Here is a tiny trained network, its code and every weight. The questions are about switching its units off for an input and a class, where a switched-off unit gives its printed mean instead of its output.

import numpy as np


def w(rows, s, z=0):
    codes = np.array(rows[::2]) - 128.0
    scale = np.full(codes.shape[1], s)
    scale[-1] = z or s
    return codes * scale


def f(y):
    return y / 2 * (1 + np.tanh(0.7978845608 * (y + 0.044715 * y**3)))


def log_softmax(a):
    a = a - a.max(-1, keepdims=True)
    return a - np.log(np.exp(a).sum(-1, keepdims=True))


def net(x, mask):
    res = np.array(x, float).reshape(1, 7) / 4 @ E
    y = f(res @ A[0][:, :-1].T + A[0][:, -1])
    res = res + np.where(mask, y, B[0][:, -1]) @ B[0][:, :-1]
    return log_softmax(res[-1] @ U[:, :-1].T + U[:, -1])


A, B = {}, {}
E = w([
[172,171,117,1,150,60,119,170,112],'x0',
[201,174,85,171,122,212,90,198,88],'x1',
[190,85,60,179,85,94,191,81,66],'x2',
[109,101,87,159,151,66,63,221,176],'x3',
[132,144,125,126,118,127,121,107,138],'x4',
[147,117,73,103,205,171,167,100,209],'x5',
[128,137,118,121,113,130,110,105,145],'x6',
],0.0082)
A[0] = w([
[171,110,95,121,90,124,204,97,84,122],'N0',
[116,77,160,117,129,99,129,107,132,22],'N1',
[161,110,101,100,194,164,176,116,194,49],'N2',
[124,147,194,80,127,188,127,121,132,173],'N3',
[98,179,163,113,164,144,124,144,151,14],'N4',
[210,142,138,48,145,81,157,161,124,73],'N5',
[105,101,143,111,131,86,134,100,134,42],'N6',
[187,168,97,144,124,172,79,166,86,63],'N7',
[130,89,77,163,111,52,96,177,176,161],'N8',
[119,140,188,119,73,115,111,155,86,131],'N9',
[103,110,138,114,125,74,142,109,154,1],'N10',
[109,137,157,115,71,93,123,100,110,196],'N11',
[138,114,11,146,125,72,143,107,89,13],'N12',
[194,112,141,54,144,87,85,122,103,61],'N13',
],0.011,0.0038)
B[0] = w([
[79,120,174,67,181,142,67,138,92,240],'N0',
[169,170,187,136,8,181,164,132,171,153],'N1',
[173,168,75,177,41,51,142,147,59,229],'N2',
[99,127,125,90,175,167,109,111,92,241],'N3',
[82,164,127,120,126,116,61,158,127,177],'N4',
[146,77,127,185,165,130,98,118,150,254],'N5',
[168,157,172,105,110,166,160,157,149,166],'N6',
[168,130,177,102,110,144,215,171,198,222],'N7',
[134,101,106,61,198,154,108,85,113,249],'N8',
[158,141,47,154,130,79,122,137,72,208],'N9',
[173,147,158,99,47,131,170,160,193,164],'N10',
[153,125,83,121,102,145,177,115,113,216],'N11',
[72,221,193,126,113,159,85,166,100,195],'N12',
[99,98,143,227,89,189,111,89,159,216],'N13',
],0.011,0.0064)
U = w([
[199,162,198,80,97,139,208,195,203,24],'0',
[57,178,166,78,170,111,42,156,98,57],'1',
[174,181,15,174,103,13,132,149,61,95],'2',
[140,97,111,102,175,133,111,114,118,253],'3',
[123,38,143,255,155,173,95,71,163,100],'4',
[145,92,92,32,219,136,123,91,110,156],'5',
[139,105,102,93,172,124,145,133,112,205],'6',
],0.0088,0.0046)

Each question gives the input, the list of numbers given to net, and the class t.
The units are the neurons (one row each of A and B). Each row of codes is followed by its name. A weight is (code - 128) times the scale printed after its matrix; where a second scale follows, it is the last column's (A, B and U).
mask holds one flag per neuron, in row order. A switched-off neuron (its flag False) gives its mean, the last column of its row in B, instead of its output. The means were averaged over made-up inputs and are rounded, as every weight is.
A unit's drop is (log p(t) with every unit on - log p(t) with that unit switched off) / (log p(t) with every unit on - log p(t) with every unit switched off).
The circuit of an input: a set's keep is (log p(t) with only the set's units on - log p(t) with every unit switched off) / (log p(t) with every unit on - log p(t) with every unit switched off). Starting from the 12 units with the biggest drops (on a tie, the unit counted first), units are removed one at a time, each time the one whose removal leaves the highest keep (on an exact tie, the one counted first), for as long as the keep stays at least 0.8.
units of the circuit, in order: the units of the circuit, biggest drop first
k most important neurons: the k neurons with the biggest drops, biggest first
drop of u: that unit's drop, to one decimal
input [6,-8,8,3,6,6,-4], class 0: 2 most important neurons : (N10, N6)
input [-6,4,-1,-8,-2,3,1], class 5: units of the circuit, in order : (N13, N3)
input [-7,1,6,6,1,8,4], class 2: units of the circuit, in order : (N2)
input [-8,-2,8,-5,6,2,4], class 1: units of the circuit, in order : (N0, N12)
input [3,2,1,-8,-6,-5,-4], class 5: units of the circuit, in order : (N0, N2, N12)
input [0,-3,8,0,6,-7,5], class 1: 2 most important neurons : (N0, N12)
input [-5,4,-7,8,7,3,-2], class 5: 2 most important neurons : (N8, N12)
input [4,4,5,-1,-1,-4,-1], class 1: 3 most important neurons : (N0, N12, N2)
input [4,3,6,-4,2,5,-4], class 1: units of the circuit, in order : (N0, N12)
input [3,-6,-8,-5,0,6,-1], class 1: 3 most important neurons : (N4, N3, N7)
input [-8,-4,-3,-8,6,-8,-3], class 2: 2 most important neurons : (N9, N11)
input [-7,6,-4,8,-3,-2,-8], class 3: 2 most important neurons : (N8, N13)
input [-3,7,5,-2,7,7,-4], class 0: 2 most important neurons : (N7, N9)
input [5,0,-3,-4,-5,1,0], class 4: units of the circuit, in order : (N13, N5, N0)
input [2,-1,-1,7,-5,1,-6], class 5: units of the circuit, in order : (N8)
input [-5,8,-7,-8,8,-4,0], class 0: 2 most important neurons : (N7, N0)
input [3,7,7,0,3,4,2], class 0: 2 most important neurons : (N7, N3)
input [0,1,5,0,-3,-2,4], class 1: 3 most important neurons : (N12, N0, N2)
input [6,1,-7,-4,5,-8,-7], class 2: 4 most important neurons : (N9, N0, N11, N8)
input [-5,6,5,4,8,-5,-2], class 6: most important neuron : (N8)
input [7,-7,6,-7,-6,-5,-5], class 0: 3 most important neurons : (N1, N6, N10)
input [7,0,-5,3,0,3,-4], class 4: units of the circuit, in order : (N13, N5)
input [4,1,7,5,3,-5,2], class 1: drop of N12 : 0.8
input [6,2,1,7,0,-5,5], class 5: drop of N2 : 0.4
input [-2,2,-4,5,-4,-5,-1], class 2: drop of N9 : 1.3
input [3,-5,8,-2,-4,7,3], class 1: drop of N10 : 0.0
input [-1,5,7,-7,-7,-6,7], class 1: units of the circuit, in order : (N0)
